Here is a tiny trained network, its code and every weight. The questions are about switching its units off for an input and a class, where a switched-off unit gives its printed mean instead of its output.

import numpy as np


def w(rows, s, z=0):
    codes = np.array(rows[::2]) - 128.0
    scale = np.full(codes.shape[1], s)
    scale[-1] = z or s
    return codes * scale


def norm(h):
    return h / np.sqrt((h * h).mean(-1, keepdims=True) + 1e-5)


def f(y):
    return y / 2 * (1 + np.tanh(0.7978845608 * (y + 0.044715 * y**3)))


def log_softmax(a):
    a = a - a.max(-1, keepdims=True)
    return a - np.log(np.exp(a).sum(-1, keepdims=True))


def net(x, mask):
    res = np.array(x, float).reshape(1, 4) / 4 @ E
    u = 0
    for l in range(3):
        y = f(norm(res) @ A[l][:, :-1].T + A[l][:, -1])
        res = res + np.where(mask[u : u + 3], y, B[l][:, -1]) @ B[l][:, :-1]
        u += 3
    return log_softmax(norm(res)[-1] @ U[:, :-1].T + U[:, -1])


A, B = {}, {}
E = w([
[112,102,179,102,143,33,250,128,141,195,127,116],'x0',
[156,201,112,163,151,187,209,169,152,117,154,81],'x1',
[139,122,213,110,160,129,130,57,102,125,229,69],'x2',
[91,132,98,188,218,104,139,134,106,95,154,153],'x3',
],0.0024)
A[0] = w([
[65,41,145,102,110,82,238,141,184,207,155,131,4],'0.n0',
[168,95,183,110,163,14,247,110,179,200,132,156,22],'0.n1',
[134,123,62,132,77,113,149,193,137,100,6,206,13],'0.n2',
],0.0026,0.0014)
B[0] = w([
[157,255,116,240,77,122,92,117,133,122,178,109,196],'0.n0',
[104,103,67,134,122,199,68,83,115,91,77,106,254],'0.n1',
[66,143,194,101,165,139,178,32,148,175,202,83,228],'0.n2',
],0.005,0.0016)
A[1] = w([
[102,71,115,106,93,2,81,75,136,126,97,162,97],'1.n0',
[64,92,128,204,243,100,136,175,86,128,122,124,11],'1.n1',
[180,213,129,154,156,176,187,217,208,137,165,83,69],'1.n2',
],0.0029,0.0012)
B[1] = w([
[172,77,106,129,136,109,213,210,117,87,167,138,221],'1.n0',
[169,202,131,71,110,55,58,132,41,242,39,55,183],'1.n1',
[126,2,136,114,98,45,120,151,91,131,135,203,252],'1.n2',
],0.0055,0.0015)
A[2] = w([
[177,128,207,84,33,158,130,133,183,180,86,129,2],'2.n0',
[81,187,35,86,114,116,181,155,185,160,35,223,25],'2.n1',
[174,179,104,177,89,35,252,145,113,96,133,95,151],'2.n2',
],0.0032,0.0014)
B[2] = w([
[145,224,97,141,254,35,74,147,4,140,68,138,185],'2.n0',
[173,142,195,102,143,149,123,64,96,101,243,67,199],'2.n1',
[153,102,99,102,111,184,42,157,155,53,107,174,252],'2.n2',
],0.0059,0.0014)
U = w([
[172,33,106,104,103,93,148,218,113,68,158,193,129],'0',
[158,213,98,130,189,59,88,156,54,175,49,90,150],'1',
[121,157,70,179,86,208,69,100,168,75,138,114,138],'2',
[108,145,212,88,143,133,176,65,132,141,229,54,119],'3',
[72,120,134,153,112,128,156,143,175,167,84,125,139],'4',
[77,157,204,200,162,164,220,254,244,202,9,122,2],'5',
[83,143,191,186,156,177,210,251,245,224,9,116,5],'6',
],0.0075,0.0088)

Each question gives the input, the list of numbers given to net, and the class t.
The units are the neurons (one row each of A and B). Each row of codes is followed by its name. A weight is (code - 128) times the scale printed after its matrix; where a second scale follows, it is the last column's (A, B and U).
mask holds one flag per neuron, layer by layer. A switched-off neuron (its flag False) gives its mean, the last column of its row in B, instead of its output. The means were averaged over made-up inputs and are rounded, as every weight is.
A unit's drop is (log p(t) with every unit on - log p(t) with that unit switched off) / (log p(t) with every unit on - log p(t) with every unit switched off).
The circuit of an input: a set's keep is (log p(t) with only the set's units on - log p(t) with every unit switched off) / (log p(t) with every unit on - log p(t) with every unit switched off). Starting from all 9 units, units are removed one at a time, each time the one whose removal leaves the highest keep (on an exact tie, the one counted first), for as long as the keep stays at least 0.8.
units of the circuit, in order: the units of the circuit, biggest drop first
most important unit: the unit with the biggest drop
k most important neurons: the k neurons with the biggest drops, biggest first
top k neurons in layer l: the k neurons of layer l with the biggest drops, biggest first
input [-4,2,-3,-5], class 1: 2 most important neurons	2.n0, 0.n1
input [-4,4,-8,6], class 3: most important unit	2.n1
input [7,6,-1,-8], class 1: 2 most important neurons	2.n0, 1.n0
input [-8,3,5,-8], class 1: units of the circuit, in order	2.n0, 0.n1
input [-3,8,-1,7], class 0: 3 most important neurons	1.n2, 0.n1, 2.n0
input [8,0,8,-4], class 2: units of the circuit, in order	0.n0, 0.n1, 0.n2, 2.n2
input [8,3,-5,1], class 2: units of the circuit, in order	0.n0, 2.n2
input [8,0,5,-3], class 2: 2 most important neurons	0.n0, 0.n1
input [5,2,2,5], class 1: 2 most important neurons	1.n1, 1.n0
input [5,6,1,-1], class 0: 2 most important neurons	1.n2, 0.n2
input [-4,4,0,8], class 1: top 2 neurons in layer 1	1.n1, 1.n0
input [-2,-7,5,-4], class 0: units of the circuit, in order	0.n2, 1.n0
input [-1,-4,6,6], class 1: units of the circuit, in order	1.n1, 0.n2
input [8,-6,-6,-7], class 2: 3 most important neurons	0.n0, 2.n2, 1.n0
input [2,5,-4,5], class 0: units of the circuit, in order	1.n2
input [3,7,-6,-3], class 0: 2 most important neurons	1.n2, 2.n2
input [-6,7,-5,3], class 0: units of the circuit, in order	1.n2, 0.n1
input [1,4,-4,-3], class 0: 2 most important neurons	1.n2, 0.n1
input [6,1,-1,-5], class 2: 3 most important neurons	0.n0, 0.n1, 1.n1
input [5,-5,-6,4], class 3: top 2 neurons in layer 2	2.n1, 2.n0
input [-8,-8,4,-3], class 0: 3 most important neurons	0.n0, 1.n0, 0.n1
input [4,6,-7,3], class 3: top 2 neurons in layer 1	1.n0, 1.n1
input [-6,-7,4,-8], class 1: 3 most important neurons	2.n0, 1.n2, 0.n1
input [8,4,0,4], class 2: 3 most important neurons	0.n0, 0.n1, 2.n2
input [7,7,5,-1], class 0: top neuron in layer 2	2.n2
